Below are the code and all the weights of a small trained network. Each question names an input and a target symbol and asks about switching units off, where a switched-off unit gives its printed mean instead of its output.

import numpy as np


def w(rows, s, z=0):
    codes = np.array(rows[::2]) - 128.0
    scale = np.full(codes.shape[1], s)
    scale[-1] = z or s
    return codes * scale


def norm(h):
    return h / np.sqrt((h * h).mean(-1, keepdims=True) + 1e-5)


def f(y):
    return y / 2 * (1 + np.tanh(0.7978845608 * (y + 0.044715 * y**3)))


def softmax(a):
    e = np.exp(a - a.max(-1, keepdims=True))
    return e / e.sum(-1, keepdims=True)


def log_softmax(a):
    a = a - a.max(-1, keepdims=True)
    return a - np.log(np.exp(a).sum(-1, keepdims=True))


def net(x, mask):
    ids = ['αβδεζηθλμξφψ'.index(c) for c in x.split()]
    T = len(ids)
    res = E[ids] + P[:T]
    r = norm(res)
    for j in range(2):
        rows = slice(4 * j, 4 * j + 4)
        q, k, v = (r @ M[0][rows].T for M in (Q, K, V))
        z = softmax(np.where(np.tri(T) > 0, q @ k.T / 4**0.5, -1e9)) @ v
        o = O[0][rows]
        res = res + np.where(mask[j], z, o[:, -1]) @ o[:, :-1]
    y = f(norm(res) @ A[0][:, :-1].T + A[0][:, -1])
    res = res + np.where(mask[2:10], y, B[0][:, -1]) @ B[0][:, :-1]
    return log_softmax(norm(res)[-1] @ U[:, :-1].T + U[:, -1])


Q, K, V, O, A, B = {}, {}, {}, {}, {}, {}
E = w([
[125,89,151,142,251,199,141,120],'α',
[125,77,117,82,130,114,114,159],'β',
[100,111,87,184,150,77,139,144],'δ',
[127,69,48,90,60,160,106,178],'ε',
[161,144,139,107,164,92,119,119],'ζ',
[176,156,160,114,101,144,148,185],'η',
[165,146,82,161,131,133,66,139],'θ',
[126,152,91,108,136,109,202,74],'λ',
[121,134,62,123,120,139,94,78],'μ',
[160,112,102,82,144,54,130,114],'ξ',
[145,118,140,142,75,161,133,75],'φ',
[64,154,137,70,171,105,102,143],'ψ',
],0.027)
P = w([
[222,94,154,51,102,2,82,77],'0',
[187,79,131,62,86,31,91,121],'1',
[176,80,133,80,91,66,97,141],'2',
[162,83,122,91,100,86,104,149],'3',
[155,89,117,99,104,109,109,165],'4',
[141,91,114,103,106,135,113,180],'5',
[132,101,113,104,119,163,118,196],'6',
[138,86,116,107,133,179,105,201],'7',
],0.008)
Q[0] = w([
[130,125,122,127,182,149,79,162],'H1',
[50,196,156,204,34,160,151,124],'H1',
[177,120,34,193,71,191,27,89],'H1',
[49,205,114,198,62,96,89,162],'H1',
[171,103,96,190,101,195,116,52],'H2',
[214,52,122,103,186,171,138,78],'H2',
[184,70,143,100,144,64,150,246],'H2',
[98,190,162,229,66,170,211,93],'H2',
],0.013)
K[0] = w([
[81,153,101,128,138,154,80,195],'H1',
[209,57,158,80,174,86,139,94],'H1',
[141,35,134,158,201,232,106,122],'H1',
[168,50,131,81,191,85,83,136],'H1',
[162,132,100,105,39,73,83,142],'H2',
[93,220,71,144,68,157,178,164],'H2',
[127,126,157,210,163,225,198,183],'H2',
[201,88,175,97,88,5,154,133],'H2',
],0.014)
V[0] = w([
[76,192,40,99,78,100,68,127],'H1',
[212,159,66,143,168,182,87,183],'H1',
[92,149,179,151,98,153,65,86],'H1',
[148,136,118,153,184,104,132,76],'H1',
[212,128,113,75,109,173,194,121],'H2',
[25,185,96,1,219,191,128,116],'H2',
[93,183,193,112,128,119,146,242],'H2',
[141,140,115,93,154,145,22,176],'H2',
],0.0083)
O[0] = w([
[87,153,97,87,193,146,128,158,206],'H1',
[160,175,150,146,139,155,177,205,173],'H1',
[117,91,205,107,118,132,38,106,92],'H1',
[137,116,101,202,71,121,129,93,153],'H1',
[113,157,183,92,66,230,206,131,132],'H2',
[48,153,139,75,113,2,160,106,168],'H2',
[221,88,135,130,116,49,137,87,3],'H2',
[151,173,146,83,66,122,61,133,231],'H2',
],0.0098,0.0062)
A[0] = w([
[165,111,123,85,162,129,72,129,4],'N1',
[202,86,174,148,117,96,74,153,146],'N2',
[141,101,150,108,247,108,136,142,165],'N3',
[69,161,164,126,93,85,108,44,222],'N4',
[111,77,202,128,197,190,87,87,144],'N5',
[32,85,132,104,123,155,96,154,155],'N6',
[124,140,117,129,147,42,145,159,120],'N7',
[123,147,111,141,110,175,191,162,213],'N8',
],0.013,0.0024)
B[0] = w([
[141,239,198,180,115,102,146,134,164],'N1',
[26,84,120,216,164,154,158,129,174],'N2',
[110,14,64,118,52,179,112,140,221],'N3',
[166,93,163,68,208,183,138,213,219],'N4',
[58,135,214,106,61,121,21,1,185],'N5',
[140,175,114,194,129,135,209,33,255],'N6',
[137,128,198,220,178,190,92,85,215],'N7',
[171,81,143,141,132,55,116,70,216],'N8',
],0.0096,0.0066)
U = w([
[117,102,185,123,117,166,100,67,218],'α',
[127,86,106,120,152,115,236,95,94],'β',
[125,170,176,216,186,129,163,126,58],'δ',
[93,88,103,108,55,84,123,159,106],'ε',
[162,168,149,140,198,203,76,215,107],'ζ',
[113,189,184,123,80,89,167,168,125],'η',
[122,66,68,201,160,122,93,165,150],'θ',
[211,154,91,132,163,100,141,71,113],'λ',
[149,106,64,8,76,182,120,177,100],'μ',
[105,116,110,74,142,44,61,137,255],'ξ',
[199,90,190,145,116,175,201,157,153],'φ',
[66,222,89,109,175,175,131,118,71],'ψ',
],0.012,0.0049)

Each question gives the input, a string of symbols that net reads in full, and the target symbol t.
The units are the heads (4 rows each of Q, K, V and O) and the neurons (one row each of A and B). Each row of codes is followed by its name. A weight is (code - 128) times the scale printed after its matrix; where a second scale follows, it is the last column's (O, A, B and U).
mask holds one flag per unit, heads first, then neurons. A switched-off unit (its flag False) gives its mean, the last column of its rows in O or B, instead of its output. The means were averaged over made-up inputs and are rounded, as every weight is.
A unit's drop is (log p(t) with every unit on - log p(t) with that unit switched off) / (log p(t) with every unit on - log p(t) with every unit switched off).
The circuit of an input: a set's keep is (log p(t) with only the set's units on - log p(t) with every unit switched off) / (log p(t) with every unit on - log p(t) with every unit switched off). Starting from all 10 units, units are removed one at a time, each time the one whose removal leaves the highest keep (on an exact tie, the one counted first), for as long as the keep stays at least 0.8.
circuit, biggest first: the units of the circuit, biggest drop first
most important unit: the unit with the biggest drop
top k neurons: the k neurons with the biggest drops, biggest first
heads that matter: for each layer, one digit per head in row order, 1 if its drop is at least 0.15 and else 0, layers parted by /
drop of u: that unit's drop, to one decimal
input φ ξ ξ, target α: circuit, biggest first	H2, H1
input ξ α ξ ζ ζ μ α, target ψ: circuit, biggest first	H2
input μ λ ζ δ θ ε ξ, target μ: top 2 neurons	N3, N6
input ζ λ ζ, target β: circuit, biggest first	H2, H1
input λ α η, target η: top 3 neurons	N3, N6, N4
input α α η λ α ξ δ, target δ: circuit, biggest first	N7, H2
input μ φ ψ ζ λ η β, target φ: heads that matter	01
input θ ξ ε α β β, target β: heads that matter	01
input φ ξ ζ, target α: heads that matter	01
input α ξ β, target β: top 2 neurons	N6, N5
input ζ θ ε ε δ φ ζ, target α: circuit, biggest first	H2, N5, N8
input ξ μ β, target ψ: circuit, biggest first	N6, H2
input ψ α η θ δ, target δ: circuit, biggest first	N7, N3
input φ ε μ λ ξ ξ ζ, target β: circuit, biggest first	H2, N8
input β μ η ψ θ α φ, target φ: most important unit	H1
input α λ ζ, target ζ: top 2 neurons	N4, N7
input α ε ζ β β μ λ, target λ: top 4 neurons	N8, N3, N2, N4
input μ φ δ θ ξ, target ζ: heads that matter	00
input μ μ ζ ε μ θ μ β, target ψ: circuit, biggest first	H2, N6
input η λ μ, target ψ: top neuron	N6
input φ μ α, target α: top 2 neurons	N5, N3
input ε δ ψ β μ ξ, target ψ: drop of H1	0.0
